Below are the code and all the weights of a small trained network. Each question names an input and a class and asks about switching units off, where a switched-off unit gives its printed mean instead of its output.

import numpy as np


def w(rows, s, z=0):
    codes = np.array(rows[::2]) - 128.0
    scale = np.full(codes.shape[1], s)
    scale[-1] = z or s
    return codes * scale


def f(y):
    return np.maximum(y, 0)


def log_softmax(a):
    a = a - a.max(-1, keepdims=True)
    return a - np.log(np.exp(a).sum(-1, keepdims=True))


def net(x, mask):
    res = np.array(x, float).reshape(1, 6) / 4 @ E
    y = f(res @ A[0][:, :-1].T + A[0][:, -1])
    res = res + np.where(mask, y, B[0][:, -1]) @ B[0][:, :-1]
    return log_softmax(res[-1] @ U[:, :-1].T + U[:, -1])


A, B = {}, {}
E = w([
[132,125,131,131,141,126],'x0',
[126,145,188,251,53,9],'x1',
[125,128,129,128,128,129],'x2',
[136,127,133,130,135,130],'x3',
[102,1,230,46,49,83],'x4',
[117,1,30,196,82,175],'x5',
],0.0081)
A[0] = w([
[158,232,211,70,146,123,25],'n0',
[137,99,49,173,154,127,117],'n1',
[147,7,55,193,93,179,36],'n2',
[138,113,160,244,99,67,2],'n3',
[117,103,68,28,162,158,29],'n4',
[149,220,18,205,142,161,80],'n5',
[135,8,170,63,85,98,130],'n6',
[153,99,82,54,159,207,71],'n7',
[116,157,74,104,117,93,70],'n8',
],0.019,0.0048)
B[0] = w([
[135,134,39,62,146,111,218],'n0',
[138,146,101,86,146,137,189],'n1',
[134,154,35,57,156,101,229],'n2',
[129,119,99,224,91,109,226],'n3',
[131,129,115,197,103,117,194],'n4',
[119,104,250,106,131,163,251],'n5',
[127,122,234,103,151,177,229],'n6',
[124,118,128,198,93,93,207],'n7',
[111,130,118,124,122,173,140],'n8',
],0.024,0.021)
U = w([
[91,143,238,123,136,157,72],'0',
[113,172,110,94,141,105,253],'1',
[105,146,155,245,74,100,85],'2',
],0.011,0.0049)

Each question gives the input, the list of numbers given to net, and the class t.
The units are the neurons (one row each of A and B). Each row of codes is followed by its name. A weight is (code - 128) times the scale printed after its matrix; where a second scale follows, it is the last column's (A, B and U).
mask holds one flag per neuron, in row order. A switched-off neuron (its flag False) gives its mean, the last column of its row in B, instead of its output. The means were averaged over made-up inputs and are rounded, as every weight is.
A unit's drop is (log p(t) with every unit on - log p(t) with that unit switched off) / (log p(t) with every unit on - log p(t) with every unit switched off).
The circuit of an input: a set's keep is (log p(t) with only the set's units on - log p(t) with every unit switched off) / (log p(t) with every unit on - log p(t) with every unit switched off). Starting from all 9 units, units are removed one at a time, each time the one whose removal leaves the highest keep (on an exact tie, the one counted first), for as long as the keep stays at least 0.8.
units of the circuit, in order: the units of the circuit, biggest drop first
unit that matters most: the unit with the biggest drop
k most important neurons: the k neurons with the biggest drops, biggest first
drop when u is switched off: that unit's drop, to one decimal
input [-4,5,-8,-1,-2,-7], class 1: units of the circuit, in order => [n0]
input [5,8,2,-6,-8,0], class 0: 2 most important neurons => [n5 n7]
input [2,-8,5,-8,-5,7], class 2: 2 most important neurons => [n7 n4]
input [7,-5,3,8,4,5], class 1: 3 most important neurons => [n2 n5 n3]
input [3,7,-5,7,0,7], class 1: 3 most important neurons => [n2 n7 n1]
input [3,8,8,5,-1,8], class 1: 4 most important neurons => [n2 n1 n7 n4]
input [3,-4,0,1,4,7], class 1: 2 most important neurons => [n2 n5]
input [-5,-7,-7,-5,-7,-6], class 0: 2 most important neurons => [n5 n3]
input [-1,4,3,-4,-7,7], class 0: 2 most important neurons => [n5 n0]
input [2,-7,-3,4,-8,-6], class 0: 2 most important neurons => [n5 n3]
input [7,-4,-5,-6,1,4], class 1: 2 most important neurons => [n2 n3]
input [-3,-7,6,8,-5,1], class 2: 3 most important neurons => [n7 n4 n6]
input [-6,-1,-1,-6,1,2], class 1: 2 most important neurons => [n5 n3]
input [-4,-4,8,-2,3,-8], class 1: unit that matters most => n0
input [7,-7,5,-8,5,2], class 2: 3 most important neurons => [n7 n4 n5]
input [8,1,-7,-2,1,-5], class 1: drop when n7 is switched off => 0.0
input [3,-7,-5,-8,4,8], class 1: drop when n3 is switched off => 0.2
input [2,3,1,1,-7,1], class 0: drop when n5 is switched off => 0.6
